Here is a tiny trained network, its code and every weight. The questions are about switching its units off for an input and a target symbol, where a switched-off unit gives its printed mean instead of its output.

import numpy as np


def w(rows, s, z=0):
    codes = np.array(rows[::2]) - 128.0
    scale = np.full(codes.shape[1], s)
    scale[-1] = z or s
    return codes * scale


def norm(h):
    return h / np.sqrt((h * h).mean(-1, keepdims=True) + 1e-5)


def f(y):
    return np.maximum(y, 0)


def softmax(a):
    e = np.exp(a - a.max(-1, keepdims=True))
    return e / e.sum(-1, keepdims=True)


def log_softmax(a):
    a = a - a.max(-1, keepdims=True)
    return a - np.log(np.exp(a).sum(-1, keepdims=True))


def net(x, mask):
    ids = ['αβεηθφω'.index(c) for c in x.split()]
    T = len(ids)
    res = E[ids] + P[:T]
    u = 0
    for l in range(3):
        q, k, v = (norm(res) @ M[l].T for M in (Q, K, V))
        z = softmax(np.where(np.tri(T) > 0, q @ k.T / 2**0.5, -1e9)) @ v
        res = res + np.where(mask[u], z, O[l][:, -1]) @ O[l][:, :-1]
        u += 1
        y = f(norm(res) @ A[l][:, :-1].T + A[l][:, -1])
        res = res + np.where(mask[u : u + 12], y, B[l][:, -1]) @ B[l][:, :-1]
        u += 12
    return log_softmax(norm(res)[-1] @ U[:, :-1].T + U[:, -1])


Q, K, V, O, A, B = {}, {}, {}, {}, {}, {}
E = w([
[135,145,102,156,96,148,139,56,136,251],'α',
[135,149,117,218,183,150,195,79,118,195],'β',
[72,103,159,197,77,182,206,106,133,98],'ε',
[155,110,66,51,141,195,148,171,120,198],'η',
[45,130,97,162,150,97,116,198,103,61],'θ',
[234,108,129,179,91,80,110,99,96,102],'φ',
[217,168,170,134,232,97,175,174,184,129],'ω',
],0.014)
P = w([
[128,127,11,95,96,70,229,105,122,108],'0',
[124,52,62,126,119,76,168,110,157,144],'1',
[147,144,123,72,81,75,189,117,117,141],'2',
[144,117,140,104,95,93,157,145,98,176],'3',
[173,157,113,147,139,169,75,99,170,51],'4',
[157,19,75,159,196,183,91,98,153,79],'5',
[142,8,128,172,158,145,63,145,145,145],'6',
[127,77,242,97,144,125,83,116,94,114],'7',
[99,138,180,110,145,157,88,137,8,151],'8',
[128,159,146,136,143,178,56,141,37,159],'9',
[186,154,79,140,104,149,137,132,125,119],'10',
],0.015)
Q[0] = w([
[130,187,45,147,91,136,154,127,220,67],'0.h1',
[79,136,251,43,142,51,164,122,187,108],'0.h1',
],0.012)
K[0] = w([
[119,213,94,87,69,76,236,136,59,138],'0.h1',
[118,62,5,137,122,89,190,103,201,118],'0.h1',
],0.011)
V[0] = w([
[60,136,155,89,151,253,213,171,186,156],'0.h1',
[219,110,184,101,234,118,170,231,174,71],'0.h1',
],0.0063)
O[0] = w([
[42,131,136,73,247,223,177,88,204,178,79],'0.h1',
[254,217,114,158,68,193,192,224,178,166,251],'0.h1',
],0.0068,0.0035)
A[0] = w([
[86,160,108,13,149,228,141,130,147,95,45],'0.n1',
[132,162,178,101,119,136,95,59,156,199,118],'0.n2',
[55,137,131,101,26,155,179,95,194,111,182],'0.n3',
[237,138,137,100,253,96,125,114,41,76,208],'0.n4',
[102,187,96,155,162,60,83,210,167,125,114],'0.n5',
[93,123,138,98,234,65,62,118,149,158,117],'0.n6',
[212,171,136,86,199,21,106,176,214,210,123],'0.n7',
[123,74,90,220,91,148,157,147,107,85,18],'0.n8',
[189,113,53,96,151,197,214,160,91,149,112],'0.n9',
[110,135,112,205,87,143,51,78,166,205,55],'0.n10',
[116,145,138,146,64,197,78,118,117,136,34],'0.n11',
[42,151,194,132,77,137,136,194,86,167,4],'0.n12',
],0.0071,0.0041)
B[0] = w([
[108,132,126,122,135,154,138,142,178,236,144],'0.n1',
[118,76,98,163,172,152,179,195,120,88,153],'0.n2',
[126,166,132,96,200,106,113,173,179,53,172],'0.n3',
[190,100,132,127,16,213,179,84,96,157,254],'0.n4',
[57,105,152,119,139,169,253,177,129,64,166],'0.n5',
[115,182,133,164,138,137,184,210,181,128,167],'0.n6',
[184,230,138,167,98,120,92,136,202,74,226],'0.n7',
[107,136,110,102,92,203,166,61,97,127,172],'0.n8',
[47,80,132,74,128,34,98,91,134,158,232],'0.n9',
[140,134,156,73,111,96,246,147,78,84,156],'0.n10',
[165,83,136,53,151,156,161,64,114,49,145],'0.n11',
[81,35,201,123,149,119,187,176,135,126,146],'0.n12',
],0.0065,0.0073)
Q[1] = w([
[98,208,16,99,114,160,123,73,148,62],'1.h1',
[149,137,255,145,145,38,57,166,193,89],'1.h1',
],0.009)
K[1] = w([
[69,255,153,37,108,41,223,90,58,148],'1.h1',
[141,69,3,137,115,40,249,42,216,96],'1.h1',
],0.0064)
V[1] = w([
[179,118,244,233,146,124,194,12,203,72],'1.h1',
[35,131,147,135,50,148,138,191,174,3],'1.h1',
],0.0055)
O[1] = w([
[143,197,6,94,141,118,112,104,133,84,251],'1.h1',
[159,165,205,109,178,67,134,82,96,141,191],'1.h1',
],0.014,0.003)
A[1] = w([
[123,87,109,123,69,133,141,84,70,63,124],'1.n1',
[145,125,144,148,29,121,48,94,41,53,87],'1.n2',
[94,118,105,119,77,63,66,191,113,142,44],'1.n3',
[47,112,158,99,209,177,123,165,154,139,57],'1.n4',
[136,127,131,110,70,64,139,150,207,62,92],'1.n5',
[191,82,198,108,104,97,38,146,173,213,28],'1.n6',
[174,105,151,103,202,128,111,134,149,235,41],'1.n7',
[144,95,121,194,114,114,123,79,99,174,84],'1.n8',
[44,147,130,102,165,193,147,120,95,152,89],'1.n9',
[1,87,158,146,104,92,28,77,108,104,3],'1.n10',
[177,122,142,95,18,100,88,141,117,115,168],'1.n11',
[228,199,124,150,119,106,123,197,239,139,133],'1.n12',
],0.0094,0.0044)
B[1] = w([
[112,120,168,114,96,118,80,171,72,100,181],'1.n1',
[100,79,99,161,141,80,169,47,171,167,173],'1.n2',
[87,111,89,119,75,105,139,113,92,128,134],'1.n3',
[153,96,58,107,108,113,155,91,138,157,149],'1.n4',
[156,105,152,84,134,149,204,156,118,152,171],'1.n5',
[163,174,128,147,144,53,137,89,52,21,142],'1.n6',
[117,135,232,150,120,189,210,141,105,105,145],'1.n7',
[98,131,107,119,106,88,157,136,110,94,149],'1.n8',
[131,105,72,153,174,138,117,115,165,137,154],'1.n9',
[117,248,129,25,136,133,24,173,126,144,137],'1.n10',
[160,92,75,108,118,89,114,76,163,129,188],'1.n11',
[165,198,133,111,107,132,140,204,175,180,249],'1.n12',
],0.011,0.012)
Q[2] = w([
[115,96,164,98,72,164,52,140,61,2],'2.h1',
[79,40,89,76,133,155,80,187,78,2],'2.h1',
],0.006)
K[2] = w([
[153,173,102,218,133,103,84,123,56,209],'2.h1',
[183,164,139,254,113,233,88,75,80,178],'2.h1',
],0.0068)
V[2] = w([
[180,71,162,3,137,158,96,141,176,67],'2.h1',
[205,71,150,96,106,164,78,74,147,88],'2.h1',
],0.0065)
O[2] = w([
[11,214,211,137,93,2,11,62,193,227,153],'2.h1',
[75,125,101,201,95,44,170,76,192,136,4],'2.h1',
],0.0084,0.0032)
A[2] = w([
[88,162,90,143,186,98,102,116,126,126,52],'2.n1',
[151,103,150,136,37,155,147,161,125,150,146],'2.n2',
[98,141,124,94,108,149,3,157,108,134,36],'2.n3',
[223,253,127,103,56,118,132,215,195,182,137],'2.n4',
[93,81,152,168,128,163,143,150,174,186,61],'2.n5',
[116,145,206,165,105,145,134,148,101,81,50],'2.n6',
[128,140,121,155,92,103,119,121,80,82,128],'2.n7',
[67,120,125,155,137,150,69,141,88,93,1],'2.n8',
[126,143,112,111,189,150,149,125,170,161,46],'2.n9',
[138,143,244,158,142,127,137,136,90,87,4],'2.n10',
[87,116,143,97,154,132,154,116,107,113,150],'2.n11',
[140,145,162,87,188,181,118,182,166,111,138],'2.n12',
],0.015,0.0055)
B[2] = w([
[139,181,122,187,178,82,81,85,127,87,134],'2.n1',
[134,161,114,128,144,85,109,88,151,115,162],'2.n2',
[139,159,227,87,84,160,100,144,144,118,132],'2.n3',
[253,210,98,164,152,116,204,167,230,165,253],'2.n4',
[79,80,136,61,147,121,124,132,164,184,135],'2.n5',
[140,143,158,152,154,128,161,114,113,167,136],'2.n6',
[102,120,133,99,100,94,130,92,124,165,143],'2.n7',
[141,138,134,109,131,169,105,190,147,108,132],'2.n8',
[96,107,158,145,150,109,84,109,134,136,145],'2.n9',
[157,112,158,173,141,168,142,133,83,156,140],'2.n10',
[132,140,117,165,133,156,98,156,138,128,148],'2.n11',
[124,114,87,135,109,102,153,94,120,145,159],'2.n12',
],0.018,0.032)
U = w([
[91,146,208,71,55,179,27,183,128,73,234],'α',
[107,47,52,121,125,223,146,195,83,26,156],'β',
[60,152,116,202,242,115,47,82,138,71,6],'ε',
[34,22,164,65,170,165,122,140,210,205,67],'η',
[126,96,254,181,146,175,160,130,24,152,119],'θ',
[117,77,141,100,16,47,113,46,87,108,167],'φ',
[189,167,125,149,114,122,148,178,230,160,118],'ω',
],0.0062,0.0023)

Each question gives the input, a string of symbols that net reads in full, and the target symbol t.
The units are the heads (2 rows each of Q, K, V and O) and the neurons (one row each of A and B). Each row of codes is followed by its name. A weight is (code - 128) times the scale printed after its matrix; where a second scale follows, it is the last column's (O, A, B and U).
mask holds one flag per unit, layer by layer, with each layer's heads first. A switched-off unit (its flag False) gives its mean, the last column of its rows in O or B, instead of its output. The means were averaged over made-up inputs and are rounded, as every weight is.
A unit's drop is (log p(t) with every unit on - log p(t) with that unit switched off) / (log p(t) with every unit on - log p(t) with every unit switched off).
The circuit of an input: a set's keep is (log p(t) with only the set's units on - log p(t) with every unit switched off) / (log p(t) with every unit on - log p(t) with every unit switched off). Starting from the 12 units with the biggest drops (on a tie, the unit counted first), units are removed one at a time, each time the one whose removal leaves the highest keep (on an exact tie, the one counted first), for as long as the keep stays at least 0.8.
units of the circuit, in order: the units of the circuit, biggest drop first
most important unit: the unit with the biggest drop
top k neurons: the k neurons with the biggest drops, biggest first
k most important neurons of layer l: the k neurons of layer l with the biggest drops, biggest first
input α α α ω ε ε ε, target ε: most important unit	1.h1
input α β θ ω θ ω ω ε ω θ, target ε: units of the circuit, in order	1.n12, 2.n4
input φ θ ω θ η θ θ η θ η, target θ: top 3 neurons	1.n6, 2.n4, 1.n7
input η θ ω η ω ω α β θ, target α: top 2 neurons	1.n12, 2.n4
input α ε ε θ η θ, target θ: units of the circuit, in order	1.h1, 2.n4, 2.n10, 0.n3
input ε φ ω ε, target φ: units of the circuit, in order	0.h1, 2.n4, 1.n12
input ε ω ω β ε θ, target β: top 2 neurons	2.n4, 1.n12
input θ ω α ω θ ε η θ η ε, target θ: 2 most important neurons of layer 0	0.n9, 0.n11
input β θ ε θ θ α η θ ε, target η: top 4 neurons	0.n12, 2.n4, 2.n5, 1.n4
input ε α α θ, target α: top 3 neurons	1.n10, 2.n4, 1.n12
input β β η φ θ η ε α α α, target α: units of the circuit, in order	2.n4, 0.h1, 1.h1, 2.n3
input η β α β, target β: top 4 neurons	1.n12, 2.n4, 0.n9, 1.n8
input β φ ε β θ, target ε: units of the circuit, in order	0.h1, 2.n4
input ω ε η α, target η: top 2 neurons	2.n4, 1.n12
input ω θ ω θ η φ φ ε θ ω ε, target θ: top neuron	1.n12
input ω ω ω φ ω ω θ ω θ φ β, target φ: top 4 neurons	2.n4, 1.n12, 0.n12, 0.n5
input ω ε ω β φ η η φ α, target φ: top 2 neurons	2.n4, 1.n12
input ω ε α ε φ ω ε ε φ η, target φ: top 2 neurons	2.n4, 1.n6
input η ω η ω θ β ε α, target ε: top 3 neurons	1.n12, 2.n4, 0.n7
input α η α, target η: 2 most important neurons of layer 0	0.n2, 0.n7
input α ω η φ ω ω θ θ η α β, target η: most important unit	1.h1
input θ ω β β β θ ε, target β: top 3 neurons	2.n4, 0.n9, 1.n1
input α ε ε β, target ε: 2 most important neurons of layer 2	2.n4, 2.n1
input β φ β ω θ β θ, target θ: 2 most important neurons of layer 1	1.n12, 1.n11
input ε ω η ω ω ω η α β, target η: top 3 neurons	2.n4, 2.n5, 1.n12
input ε ε θ η η, target θ: top 2 neurons	1.n6, 1.n7
input ω θ ω ε θ α β, target θ: most important unit	0.n10
input η θ θ, target η: 2 most important neurons of layer 1	1.n12, 1.n4
input ω ω ω ε β ε θ, target β: 2 most important neurons of layer 2	2.n4, 2.n2
